Here is a tiny trained network, its code and every weight. The questions are about switching its units off for an input and a target symbol, where a switched-off unit gives its printed mean instead of its output.

import numpy as np


def w(rows, s, z=0):
    codes = np.array(rows[::2]) - 128.0
    scale = np.full(codes.shape[1], s)
    scale[-1] = z or s
    return codes * scale


def softmax(a):
    e = np.exp(a - a.max(-1, keepdims=True))
    return e / e.sum(-1, keepdims=True)


def log_softmax(a):
    a = a - a.max(-1, keepdims=True)
    return a - np.log(np.exp(a).sum(-1, keepdims=True))


def net(x, mask):
    ids = ['ΛΣΨβγτ'.index(c) for c in x.split()]
    T = len(ids)
    res = E[ids] + P[:T]
    u = 0
    for l in range(3):
        r = res
        for j in range(3):
            rows = slice(3 * j, 3 * j + 3)
            q, k, v = (r @ M[l][rows].T for M in (Q, K, V))
            z = softmax(np.where(np.tri(T) > 0, q @ k.T / 3**0.5, -1e9)) @ v
            o = O[l][rows]
            res = res + np.where(mask[u + j], z, o[:, -1]) @ o[:, :-1]
        u += 3
    return log_softmax(res[-1] @ U[:, :-1].T + U[:, -1])


Q, K, V, O = {}, {}, {}, {}
E = w([
[215,205,85],'Λ',
[155,62,248],'Σ',
[63,210,185],'Ψ',
[82,75,59],'β',
[95,59,199],'γ',
[180,53,46],'τ',
],0.013)
P = w([
[86,126,153],'0',
[178,130,150],'1',
[131,183,114],'2',
[204,106,156],'3',
[129,193,106],'4',
[223,92,159],'5',
[123,202,104],'6',
[246,88,155],'7',
],0.012)
Q[0] = w([
[122,94,153],'0.h1',
[121,114,169],'0.h1',
[132,130,151],'0.h1',
[121,97,192],'0.h2',
[122,239,70],'0.h2',
[152,254,108],'0.h2',
[104,120,118],'0.h3',
[102,160,118],'0.h3',
[141,93,124],'0.h3',
],0.018)
K[0] = w([
[134,109,172],'0.h1',
[117,114,155],'0.h1',
[113,115,153],'0.h1',
[147,128,179],'0.h2',
[190,104,8],'0.h2',
[242,168,13],'0.h2',
[155,98,127],'0.h3',
[175,142,132],'0.h3',
[70,104,156],'0.h3',
],0.017)
V[0] = w([
[56,185,132],'0.h1',
[23,91,2],'0.h1',
[205,136,228],'0.h1',
[142,89,2],'0.h2',
[42,95,203],'0.h2',
[91,124,173],'0.h2',
[246,209,144],'0.h3',
[114,45,67],'0.h3',
[82,183,39],'0.h3',
],0.0056)
O[0] = w([
[230,71,223,68],'0.h1',
[79,133,253,15],'0.h1',
[165,105,8,202],'0.h1',
[70,95,76,125],'0.h2',
[151,180,220,1],'0.h2',
[148,147,181,79],'0.h2',
[138,167,85,237],'0.h3',
[77,137,163,95],'0.h3',
[136,223,149,130],'0.h3',
],0.0062,0.0028)
Q[1] = w([
[142,253,122],'1.h1',
[112,88,129],'1.h1',
[168,79,182],'1.h1',
[138,149,141],'1.h2',
[142,89,128],'1.h2',
[126,120,132],'1.h2',
[143,94,113],'1.h3',
[91,96,115],'1.h3',
[119,175,133],'1.h3',
],0.021)
K[1] = w([
[87,30,248],'1.h1',
[132,154,88],'1.h1',
[220,208,162],'1.h1',
[146,100,145],'1.h2',
[69,88,129],'1.h2',
[122,120,119],'1.h2',
[171,139,105],'1.h3',
[169,68,149],'1.h3',
[97,146,147],'1.h3',
],0.013)
V[1] = w([
[1,123,69],'1.h1',
[85,46,146],'1.h1',
[131,129,64],'1.h1',
[203,239,163],'1.h2',
[202,102,103],'1.h2',
[226,98,94],'1.h2',
[193,102,85],'1.h3',
[171,134,136],'1.h3',
[27,126,103],'1.h3',
],0.0077)
O[1] = w([
[94,83,72,136],'1.h1',
[126,8,159,121],'1.h1',
[148,139,64,159],'1.h1',
[1,154,174,169],'1.h2',
[182,217,198,209],'1.h2',
[173,231,213,237],'1.h2',
[175,61,156,254],'1.h3',
[101,80,135,166],'1.h3',
[160,201,94,55],'1.h3',
],0.0056,0.004)
Q[2] = w([
[50,182,213],'2.h1',
[149,80,92],'2.h1',
[222,94,74],'2.h1',
[190,153,192],'2.h2',
[149,2,80],'2.h2',
[157,74,220],'2.h2',
[90,61,52],'2.h3',
[128,214,128],'2.h3',
[184,56,124],'2.h3',
],0.013)
K[2] = w([
[50,48,156],'2.h1',
[169,207,153],'2.h1',
[182,223,38],'2.h1',
[102,158,249],'2.h2',
[100,10,94],'2.h2',
[167,46,227],'2.h2',
[108,58,43],'2.h3',
[148,203,119],'2.h3',
[65,64,161],'2.h3',
],0.012)
V[2] = w([
[109,162,102],'2.h1',
[125,85,134],'2.h1',
[17,150,137],'2.h1',
[7,156,199],'2.h2',
[78,7,82],'2.h2',
[171,149,93],'2.h2',
[38,154,126],'2.h3',
[177,141,197],'2.h3',
[99,132,76],'2.h3',
],0.012)
O[2] = w([
[118,128,85,181],'2.h1',
[149,121,205,54],'2.h1',
[183,135,107,2],'2.h1',
[32,175,121,98],'2.h2',
[115,62,235,130],'2.h2',
[196,78,69,144],'2.h2',
[72,108,2,127],'2.h3',
[173,181,141,99],'2.h3',
[50,65,109,150],'2.h3',
],0.0095,0.006)
U = w([
[202,114,2,164],'Λ',
[201,183,152,4],'Σ',
[38,187,67,59],'Ψ',
[41,75,65,150],'β',
[107,173,154,238],'γ',
[217,8,84,67],'τ',
],0.0043,0.0033)

Each question gives the input, a string of symbols that net reads in full, and the target symbol t.
The units are the heads (3 rows each of Q, K, V and O). Each row of codes is followed by its name. A weight is (code - 128) times the scale printed after its matrix; where a second scale follows, it is the last column's (O and U).
mask holds one flag per head, layer by layer. A switched-off head (its flag False) gives its mean, the last column of its rows in O, instead of its output. The means were averaged over made-up inputs and are rounded, as every weight is.
A unit's drop is (log p(t) with every unit on - log p(t) with that unit switched off) / (log p(t) with every unit on - log p(t) with every unit switched off).
The circuit of an input: a set's keep is (log p(t) with only the set's units on - log p(t) with every unit switched off) / (log p(t) with every unit on - log p(t) with every unit switched off). Starting from all 9 units, units are removed one at a time, each time the one whose removal leaves the highest keep (on an exact tie, the one counted first), for as long as the keep stays at least 0.8.
units of the circuit, in order: the units of the circuit, biggest drop first
unit that matters most: the unit with the biggest drop
which heads matter: for each layer, one digit per head in row order, 1 if its drop is at least 0.15 and else 0, layers parted by /
input Ψ Λ Λ τ γ Λ Λ τ, target Ψ: which heads matter	110 / 110 / 010
input Σ Σ Ψ Σ Λ β τ Λ, target Σ: which heads matter	011 / 101 / 001
input Σ τ Σ β Ψ Ψ, target Σ: which heads matter	011 / 100 / 001
input Λ Λ Λ τ β β γ γ, target Λ: units of the circuit, in order	(1.h1 1.h2 2.h2)
input τ τ Σ Λ β τ Σ, target Σ: unit that matters most	2.h3
input Σ Λ Λ Ψ, target Σ: which heads matter	101 / 101 / 001
input γ Ψ τ γ, target γ: units of the circuit, in order	(0.h2 2.h2 1.h1 0.h3)
input Λ Λ Λ τ Σ Λ Λ Σ, target Λ: units of the circuit, in order	(2.h2 0.h1 1.h1)
input τ Λ Λ Σ τ Λ Σ Ψ, target τ: units of the circuit, in order	(0.h1 1.h1 2.h2 0.h2)
input γ τ Λ Λ τ τ τ Λ, target γ: units of the circuit, in order	(2.h2 0.h2 1.h1 1.h2)
input Λ β Λ Λ Ψ Ψ, target Λ: units of the circuit, in order	(2.h2 0.h3)
input Ψ Λ β τ, target Ψ: units of the circuit, in order	(0.h2 2.h2 1.h1)
input Σ Ψ Λ β Λ γ, target Σ: which heads matter	111 / 000 / 001
input τ γ Λ Λ, target τ: unit that matters most	0.h1
input γ Λ τ Λ, target γ: units of the circuit, in order	(2.h2 1.h1 0.h3)
input Ψ Λ τ β Ψ, target Ψ: units of the circuit, in order	(2.h2 1.h2)
input Λ τ τ τ Ψ Λ β, target β: units of the circuit, in order	(0.h2 2.h3 1.h1)
input Ψ γ τ Ψ β Ψ, target Ψ: units of the circuit, in order	(2.h2 0.h2)
input γ γ Ψ Λ Σ, target Σ: units of the circuit, in order	(0.h2 2.h3 1.h1)
input β τ Ψ γ Λ Ψ, target β: unit that matters most	1.h1
input Ψ Ψ Λ τ τ, target τ: which heads matter	010 / 001 / 010
input Σ Ψ Λ β Σ Λ, target Σ: units of the circuit, in order	(2.h3 0.h2 1.h1)
input Σ Σ Λ Λ τ Ψ τ τ, target Σ: units of the circuit, in order	(2.h3 0.h2)
input Ψ β Λ β, target Ψ: units of the circuit, in order	(2.h2 0.h2 1.h1)
input β β Ψ Λ γ Λ Σ Λ, target β: which heads matter	100 / 110 / 011
input γ Λ τ Ψ Λ Ψ τ τ, target γ: which heads matter	010 / 100 / 010
input Ψ Λ γ γ, target Ψ: which heads matter	110 / 100 / 010
input β β Σ Λ Λ β γ γ, target β: unit that matters most	0.h1
input Λ Λ Λ β Λ β, target Λ: which heads matter	001 / 110 / 010
